Below are the code and all the weights of a small trained network. Each question names an input and a target symbol and asks about switching units off, where a switched-off unit gives its printed mean instead of its output.

import numpy as np


def w(rows, s, z=0):
    codes = np.array(rows[::2]) - 128.0
    scale = np.full(codes.shape[1], s)
    scale[-1] = z or s
    return codes * scale


def norm(h):
    return h / np.sqrt((h * h).mean(-1, keepdims=True) + 1e-5)


def f(y):
    return np.maximum(y, 0)


def softmax(a):
    e = np.exp(a - a.max(-1, keepdims=True))
    return e / e.sum(-1, keepdims=True)


def log_softmax(a):
    a = a - a.max(-1, keepdims=True)
    return a - np.log(np.exp(a).sum(-1, keepdims=True))


def net(x, mask):
    ids = ['αγδλφψ'.index(c) for c in x.split()]
    T = len(ids)
    res = E[ids] + P[:T]
    u = 0
    for l in range(3):
        q, k, v = (norm(res) @ M[l].T for M in (Q, K, V))
        z = softmax(np.where(np.tri(T) > 0, q @ k.T / 2**0.5, -1e9)) @ v
        res = res + np.where(mask[u], z, O[l][:, -1]) @ O[l][:, :-1]
        u += 1
        y = f(norm(res) @ A[l][:, :-1].T + A[l][:, -1])
        res = res + np.where(mask[u : u + 4], y, B[l][:, -1]) @ B[l][:, :-1]
        u += 4
    return log_softmax(norm(res)[-1] @ U[:, :-1].T + U[:, -1])


Q, K, V, O, A, B = {}, {}, {}, {}, {}, {}
E = w([
[161,73,233],'α',
[108,4,222],'γ',
[127,133,107],'δ',
[114,124,130],'λ',
[68,64,132],'φ',
[194,174,159],'ψ',
],0.022)
P = w([
[123,53,98],'0',
[127,85,125],'1',
[136,88,163],'2',
[73,138,253],'3',
[252,83,116],'4',
[138,209,52],'5',
[115,229,194],'6',
],0.0052)
Q[0] = w([
[34,114,81],'L0H0',
[200,253,210],'L0H0',
],0.0059)
K[0] = w([
[152,166,89],'L0H0',
[82,175,254],'L0H0',
],0.01)
V[0] = w([
[100,207,36],'L0H0',
[167,64,2],'L0H0',
],0.0079)
O[0] = w([
[192,159,185,2],'L0H0',
[18,60,254,142],'L0H0',
],0.0082,0.0047)
A[0] = w([
[24,17,28,151],'L0N0',
[193,97,109,63],'L0N1',
[173,61,136,35],'L0N2',
[123,125,2,3],'L0N3',
],0.0092,0.0018)
B[0] = w([
[69,202,115,254],'L0N0',
[158,127,216,142],'L0N1',
[204,204,162,159],'L0N2',
[63,122,255,168],'L0N3',
],0.0089,0.0083)
Q[1] = w([
[254,250,204],'L1H0',
[191,48,173],'L1H0',
],0.0057)
K[1] = w([
[50,184,186],'L1H0',
[2,103,5],'L1H0',
],0.0067)
V[1] = w([
[90,157,70],'L1H0',
[254,168,47],'L1H0',
],0.0072)
O[1] = w([
[2,246,28,112],'L1H0',
[54,135,87,2],'L1H0',
],0.0089,0.0084)
A[1] = w([
[254,151,162,250],'L1N0',
[131,59,103,140],'L1N1',
[44,181,227,174],'L1N2',
[197,168,174,77],'L1N3',
],0.0097,0.0025)
B[1] = w([
[71,189,10,202],'L1N0',
[146,255,156,136],'L1N1',
[223,145,103,247],'L1N2',
[117,131,74,170],'L1N3',
],0.0068,0.011)
Q[2] = w([
[10,186,28],'L2H0',
[1,27,119],'L2H0',
],0.009)
K[2] = w([
[145,139,63],'L2H0',
[54,3,59],'L2H0',
],0.014)
V[2] = w([
[16,26,68],'L2H0',
[255,159,8],'L2H0',
],0.0057)
O[2] = w([
[135,42,80,3],'L2H0',
[255,124,144,116],'L2H0',
],0.0098,0.0054)
A[2] = w([
[97,39,254,1],'L2N0',
[69,94,94,107],'L2N1',
[47,94,110,41],'L2N2',
[70,46,191,170],'L2N3',
],0.0091,0.0036)
B[2] = w([
[79,1,234,240],'L2N0',
[246,42,47,158],'L2N1',
[151,129,40,162],'L2N2',
[117,55,151,255],'L2N3',
],0.0087,0.0038)
U = w([
[158,141,66,135],'α',
[217,102,182,100],'γ',
[8,208,149,146],'δ',
[116,122,135,21],'λ',
[120,96,189,254],'φ',
[83,105,65,205],'ψ',
],0.012,0.0045)

Each question gives the input, a string of symbols that net reads in full, and the target symbol t.
The units are the heads (2 rows each of Q, K, V and O) and the neurons (one row each of A and B). Each row of codes is followed by its name. A weight is (code - 128) times the scale printed after its matrix; where a second scale follows, it is the last column's (O, A, B and U).
mask holds one flag per unit, layer by layer, with each layer's heads first. A switched-off unit (its flag False) gives its mean, the last column of its rows in O or B, instead of its output. The means were averaged over made-up inputs and are rounded, as every weight is.
A unit's drop is (log p(t) with every unit on - log p(t) with that unit switched off) / (log p(t) with every unit on - log p(t) with every unit switched off).
The circuit of an input: a set's keep is (log p(t) with only the set's units on - log p(t) with every unit switched off) / (log p(t) with every unit on - log p(t) with every unit switched off). Starting from the 12 units with the biggest drops (on a tie, the unit counted first), units are removed one at a time, each time the one whose removal leaves the highest keep (on an exact tie, the one counted first), for as long as the keep stays at least 0.8.
circuit, biggest first: the units of the circuit, biggest drop first
unit that matters most: the unit with the biggest drop
top k neurons: the k neurons with the biggest drops, biggest first
top k neurons in layer l: the k neurons of layer l with the biggest drops, biggest first
drop of u: that unit's drop, to one decimal
input λ α δ α α λ δ, target γ: unit that matters most : L0N3
input α λ α, target δ: top 3 neurons in layer 1 : [L1N0 L1N2 L1N3]
input α α ψ, target α: circuit, biggest first : [L1N0 L0H0]
input λ α δ λ, target γ: top 2 neurons : [L0N3 L1N2]
input δ ψ φ α λ λ λ, target α: top 2 neurons : [L0N0 L1N0]
input γ λ α φ, target ψ: circuit, biggest first : [L2H0 L2N1]
input λ λ δ, target φ: top 2 neurons in layer 0 : [L0N0 L0N2]
input λ α λ, target γ: top 2 neurons : [L1N2 L0N3]
input φ φ φ, target ψ: top 2 neurons : [L0N0 L2N1]
input γ α α α λ, target δ: top 2 neurons in layer 0 : [L0N3 L0N0]
input γ α ψ λ α λ λ, target α: drop of L0N0 : 0.3
input λ λ λ λ λ, target δ: drop of L0N0 : 0.6
input λ δ λ ψ α φ, target φ: drop of L0N3 : -0.1
input α λ λ α δ, target δ: circuit, biggest first : [L0N3]
input λ α δ, target φ: drop of L0H0 : 0.8
